Below is a small trained network, with its code and all its weights. Each question gives an input and a target symbol and asks what happens when units are switched off, that is, made to give their printed mean instead of their output.

import numpy as np


def w(rows, s, z=0):
    codes = np.array(rows[::2]) - 128.0
    scale = np.full(codes.shape[1], s)
    scale[-1] = z or s
    return codes * scale


def f(y):
    return np.maximum(y, 0)


def softmax(a):
    e = np.exp(a - a.max(-1, keepdims=True))
    return e / e.sum(-1, keepdims=True)


def log_softmax(a):
    a = a - a.max(-1, keepdims=True)
    return a - np.log(np.exp(a).sum(-1, keepdims=True))


def net(x, mask):
    ids = ['γδεξπψω'.index(c) for c in x.split()]
    T = len(ids)
    res = E[ids] + P[:T]
    u = 0
    for l in range(2):
        r = res
        for j in range(3):
            rows = slice(3 * j, 3 * j + 3)
            q, k, v = (r @ M[l][rows].T for M in (Q, K, V))
            z = softmax(np.where(np.tri(T) > 0, q @ k.T / 3**0.5, -1e9)) @ v
            o = O[l][rows]
            res = res + np.where(mask[u + j], z, o[:, -1]) @ o[:, :-1]
        u += 3
        y = f(res @ A[l][:, :-1].T + A[l][:, -1])
        res = res + np.where(mask[u : u + 4], y, B[l][:, -1]) @ B[l][:, :-1]
        u += 4
    return log_softmax(res[-1] @ U[:, :-1].T + U[:, -1])


Q, K, V, O, A, B = {}, {}, {}, {}, {}, {}
E = w([
[143,182,115,130,72,146,127,181,73,194,90,193],'γ',
[141,19,110,100,113,152,116,126,123,75,163,61],'δ',
[130,139,134,110,209,167,64,191,199,105,142,108],'ε',
[103,131,61,197,77,149,140,55,28,69,90,110],'ξ',
[126,128,152,37,103,137,136,190,71,119,133,60],'π',
[106,129,234,155,134,79,131,43,108,162,208,151],'ψ',
[176,188,148,125,171,98,114,137,254,14,19,116],'ω',
],0.0082)
P = w([
[83,108,149,93,44,152,87,142,201,72,126,199],'0',
[135,146,151,219,89,137,173,191,199,130,134,91],'1',
[155,178,140,139,131,255,115,105,122,121,222,89],'2',
[105,112,142,68,169,74,123,134,31,120,70,117],'3',
[191,114,167,166,155,98,210,132,166,116,84,143],'4',
[244,158,145,90,190,207,147,48,106,97,191,159],'5',
[94,100,122,106,140,28,74,93,48,167,132,81],'6',
],0.0072)
Q[0] = w([
[128,237,93,213,46,123,176,122,101,208,80,229],'L0H1',
[165,128,155,38,228,172,84,173,197,136,206,105],'L0H1',
[156,255,121,80,176,153,82,196,184,249,152,208],'L0H1',
[115,134,119,128,154,139,29,83,79,167,182,111],'L0H2',
[102,111,120,121,102,112,120,162,129,136,93,124],'L0H2',
[158,170,103,137,109,169,117,113,121,135,160,111],'L0H2',
[94,109,183,95,125,111,97,75,33,176,181,126],'L0H3',
[45,106,16,75,86,173,116,183,129,151,157,94],'L0H3',
[119,116,220,118,136,102,102,45,52,163,171,136],'L0H3',
],0.0071)
K[0] = w([
[135,246,116,174,79,141,159,105,72,183,85,237],'L0H1',
[134,111,204,59,254,113,89,164,195,175,196,96],'L0H1',
[116,227,197,104,186,116,102,186,171,254,151,220],'L0H1',
[31,86,134,76,147,113,50,133,20,155,121,144],'L0H2',
[166,80,108,119,140,133,131,153,181,92,112,68],'L0H2',
[137,107,130,145,143,136,139,107,56,175,162,113],'L0H2',
[100,94,201,153,87,113,142,84,107,200,202,157],'L0H3',
[119,88,22,111,42,172,103,210,103,177,137,99],'L0H3',
[109,104,228,155,119,109,151,70,126,180,180,160],'L0H3',
],0.0064)
V[0] = w([
[97,140,146,64,131,165,3,77,137,90,190,105],'L0H1',
[149,152,129,102,84,221,144,197,173,118,100,180],'L0H1',
[73,94,110,123,116,30,84,119,103,131,94,93],'L0H1',
[145,117,153,187,166,79,179,76,127,167,193,92],'L0H2',
[134,139,159,164,137,144,171,87,77,227,222,137],'L0H2',
[81,124,124,107,21,170,55,129,94,191,146,236],'L0H2',
[64,99,144,150,137,85,117,92,69,189,158,132],'L0H3',
[190,174,115,165,132,188,158,151,211,88,119,111],'L0H3',
[84,96,111,130,14,199,88,157,150,126,138,127],'L0H3',
],0.0054)
O[0] = w([
[147,187,189,27,113,142,66,106,146,105,193,113,176],'L0H1',
[131,21,60,129,148,133,63,52,137,223,191,156,175],'L0H1',
[2,174,170,104,103,19,120,207,151,55,41,181,77],'L0H1',
[196,122,203,213,157,146,213,164,66,181,146,38,131],'L0H2',
[159,113,190,163,196,193,180,174,63,142,169,136,182],'L0H2',
[55,60,143,138,159,185,105,138,128,102,185,235,252],'L0H2',
[59,169,91,76,127,151,156,120,147,96,145,184,176],'L0H3',
[236,108,150,201,160,125,147,143,97,188,157,8,116],'L0H3',
[100,67,122,171,60,185,108,153,83,144,195,108,160],'L0H3',
],0.0044,0.0023)
A[0] = w([
[68,148,123,92,119,143,79,115,185,45,131,200,229],'L0N1',
[120,82,157,181,121,71,156,126,120,227,158,118,140],'L0N2',
[119,208,154,115,89,94,150,253,122,120,74,87,254],'L0N3',
[153,190,136,107,147,180,131,94,34,159,189,89,250],'L0N4',
],0.0064,0.0008)
B[0] = w([
[71,163,204,65,23,144,70,129,188,78,118,217,196],'L0N1',
[100,110,137,148,91,95,151,142,130,211,223,141,188],'L0N2',
[162,254,149,107,46,208,109,186,218,25,41,193,161],'L0N3',
[156,108,161,99,126,162,134,97,80,141,178,67,255],'L0N4',
],0.0065,0.0046)
Q[1] = w([
[136,120,133,77,82,164,117,126,108,154,141,187],'L1H1',
[156,136,145,69,83,185,103,142,140,86,117,156],'L1H1',
[136,132,128,114,111,153,114,125,181,68,123,87],'L1H1',
[138,132,164,172,183,161,180,164,129,125,154,135],'L1H2',
[77,170,152,131,108,7,162,136,167,127,83,182],'L1H2',
[226,166,211,85,236,254,198,58,28,82,198,99],'L1H2',
[151,128,77,194,159,139,132,119,153,140,114,151],'L1H3',
[148,137,108,201,161,100,161,120,163,145,121,156],'L1H3',
[190,79,150,190,119,153,188,79,117,143,173,128],'L1H3',
],0.0075)
K[1] = w([
[205,169,59,139,231,164,231,149,1,174,128,31],'L1H1',
[189,135,126,116,145,229,150,117,130,109,169,70],'L1H1',
[155,110,125,106,93,201,111,138,196,89,145,117],'L1H1',
[181,93,66,128,229,72,137,158,109,110,67,92],'L1H2',
[80,97,61,131,78,204,88,210,100,129,141,133],'L1H2',
[156,140,141,57,192,59,132,88,92,106,88,158],'L1H2',
[178,167,43,246,124,138,177,225,140,124,61,97],'L1H3',
[227,160,45,174,155,185,134,176,146,97,60,98],'L1H3',
[135,197,103,114,170,135,151,126,33,122,82,150],'L1H3',
],0.0063)
V[1] = w([
[186,181,127,110,150,176,133,121,127,102,122,92],'L1H1',
[93,191,138,100,161,81,136,128,119,149,110,146],'L1H1',
[66,147,147,36,80,120,73,137,151,79,84,190],'L1H1',
[91,161,155,171,85,123,115,87,175,143,164,152],'L1H2',
[140,109,101,84,160,151,121,173,103,94,86,119],'L1H2',
[190,193,113,165,178,114,57,164,253,101,61,133],'L1H2',
[81,31,144,101,144,153,99,101,132,151,218,111],'L1H3',
[158,109,101,228,184,138,133,115,137,129,127,79],'L1H3',
[108,111,166,63,98,106,80,88,187,100,185,96],'L1H3',
],0.0053)
O[1] = w([
[116,144,80,126,105,64,163,84,177,99,75,173,110],'L1H1',
[174,64,117,148,112,50,84,114,62,179,127,101,85],'L1H1',
[99,132,137,125,195,136,136,95,55,137,68,88,203],'L1H1',
[159,195,73,89,183,103,177,79,163,104,60,152,219],'L1H2',
[89,81,203,148,55,176,55,164,92,114,146,94,73],'L1H2',
[75,148,192,68,167,254,120,206,108,108,108,129,59],'L1H2',
[118,135,129,47,175,78,121,210,95,117,90,201,224],'L1H3',
[98,146,141,125,166,195,148,121,119,133,140,92,3],'L1H3',
[181,139,96,65,135,53,110,121,111,140,79,160,251],'L1H3',
],0.0047,0.0067)
A[1] = w([
[119,7,124,149,124,103,94,142,2,196,170,82,127],'L1N1',
[150,115,43,113,206,68,163,95,69,185,136,123,191],'L1N2',
[165,126,119,224,128,136,214,96,175,147,174,137,254],'L1N3',
[82,180,119,88,45,102,139,176,166,82,83,191,209],'L1N4',
],0.0049,0.00099)
B[1] = w([
[196,58,248,244,2,182,23,162,113,90,41,198,161],'L1N1',
[115,113,90,83,172,71,141,80,71,189,111,66,223],'L1N2',
[80,118,89,128,128,130,190,120,169,138,181,111,203],'L1N3',
[101,175,120,109,133,138,141,156,156,81,167,169,253],'L1N4',
],0.0077,0.0054)
U = w([
[45,115,119,179,124,162,157,107,84,97,108,114,76],'γ',
[130,74,131,180,57,146,154,167,222,141,164,156,160],'δ',
[139,166,157,119,91,128,107,176,177,71,143,178,151],'ε',
[162,163,143,161,55,160,91,70,171,115,127,95,1],'ξ',
[190,52,177,146,70,96,51,132,75,168,60,121,172],'π',
[104,134,2,58,222,75,171,95,112,176,150,92,145],'ψ',
[102,146,196,114,223,201,117,196,78,137,122,111,133],'ω',
],0.0069,0.0015)

Each question gives the input, a string of symbols that net reads in full, and the target symbol t.
The units are the heads (3 rows each of Q, K, V and O) and the neurons (one row each of A and B). Each row of codes is followed by its name. A weight is (code - 128) times the scale printed after its matrix; where a second scale follows, it is the last column's (O, A, B and U).
mask holds one flag per unit, layer by layer, with each layer's heads first. A switched-off unit (its flag False) gives its mean, the last column of its rows in O or B, instead of its output. The means were averaged over made-up inputs and are rounded, as every weight is.
A unit's drop is (log p(t) with every unit on - log p(t) with that unit switched off) / (log p(t) with every unit on - log p(t) with every unit switched off).
The circuit of an input: a set's keep is (log p(t) with only the set's units on - log p(t) with every unit switched off) / (log p(t) with every unit on - log p(t) with every unit switched off). Starting from the 12 units with the biggest drops (on a tie, the unit counted first), units are removed one at a time, each time the one whose removal leaves the highest keep (on an exact tie, the one counted first), for as long as the keep stays at least 0.8.
units of the circuit, in order: the units of the circuit, biggest drop first
unit that matters most: the unit with the biggest drop
top k neurons: the k neurons with the biggest drops, biggest first
k most important neurons of layer l: the k neurons of layer l with the biggest drops, biggest first
which heads matter: for each layer, one digit per head in row order, 1 if its drop is at least 0.15 and else 0, layers parted by /
input γ ψ δ ψ γ γ ψ, target π: which heads matter	010 / 110
input γ ψ ε, target ψ: which heads matter	101 / 010
input ξ δ γ ω ψ ξ, target ω: which heads matter	000 / 010
input ψ ω ψ π ψ ψ ε, target ε: 2 most important neurons of layer 0	[L0N3 L0N4]
input ψ ψ ψ ω ω π, target ω: units of the circuit, in order	[L1H2 L0H2]
input δ ψ δ π δ ξ δ, target π: units of the circuit, in order	[L1N1]
input γ ψ ω γ ω ψ, target ω: units of the circuit, in order	[L1H2 L0H2 L0N4]
input ε ε ψ ψ ω, target ξ: units of the circuit, in order	[L0H3 L1H3 L0N3 L0H2]
input ψ ε ε ξ ε γ ε, target π: which heads matter	001 / 010
input ξ ξ δ δ δ ψ ξ, target π: 2 most important neurons of layer 0	[L0N1 L0N3]
input δ ψ ψ ε γ, target δ: which heads matter	110 / 101
input ω γ γ, target ω: units of the circuit, in order	[L1H2 L0N4]
input ψ ω γ, target ω: units of the circuit, in order	[L1H2 L0H2 L0H3]
input ψ ψ ψ γ δ, target π: units of the circuit, in order	[L0N1 L1N1 L1H2 L0H2]
input ξ ψ ε ψ ψ, target ψ: 2 most important neurons of layer 1	[L1N2 L1N1]
input ψ ε ψ ω, target ε: which heads matter	000 / 000
input ψ γ ψ ψ, target π: which heads matter	010 / 010
input π ω ε, target ω: units of the circuit, in order	[L1H2]
input δ ψ γ, target ψ: which heads matter	000 / 110
input ψ ω γ ε, target ε: which heads matter	110 / 110
input ψ ψ ξ, target ψ: unit that matters most	L1H2
input δ ω γ ψ ω δ, target ω: which heads matter	010 / 010
input ψ ψ ψ π ω ε, target ω: which heads matter	000 / 010
input ξ ψ ξ δ γ π, target π: units of the circuit, in order	[L1H2 L0N4 L1N1]
input ξ ψ ξ, target ψ: which heads matter	000 / 110
input ψ γ ψ γ ψ, target δ: top 2 neurons	[L0N2 L1N3]
input γ γ ε ω ε δ π, target ε: which heads matter	111 / 110
input δ ε ξ π ψ γ ω, target ε: which heads matter	100 / 000
input ψ ψ ψ γ, target ε: which heads matter	100 / 100
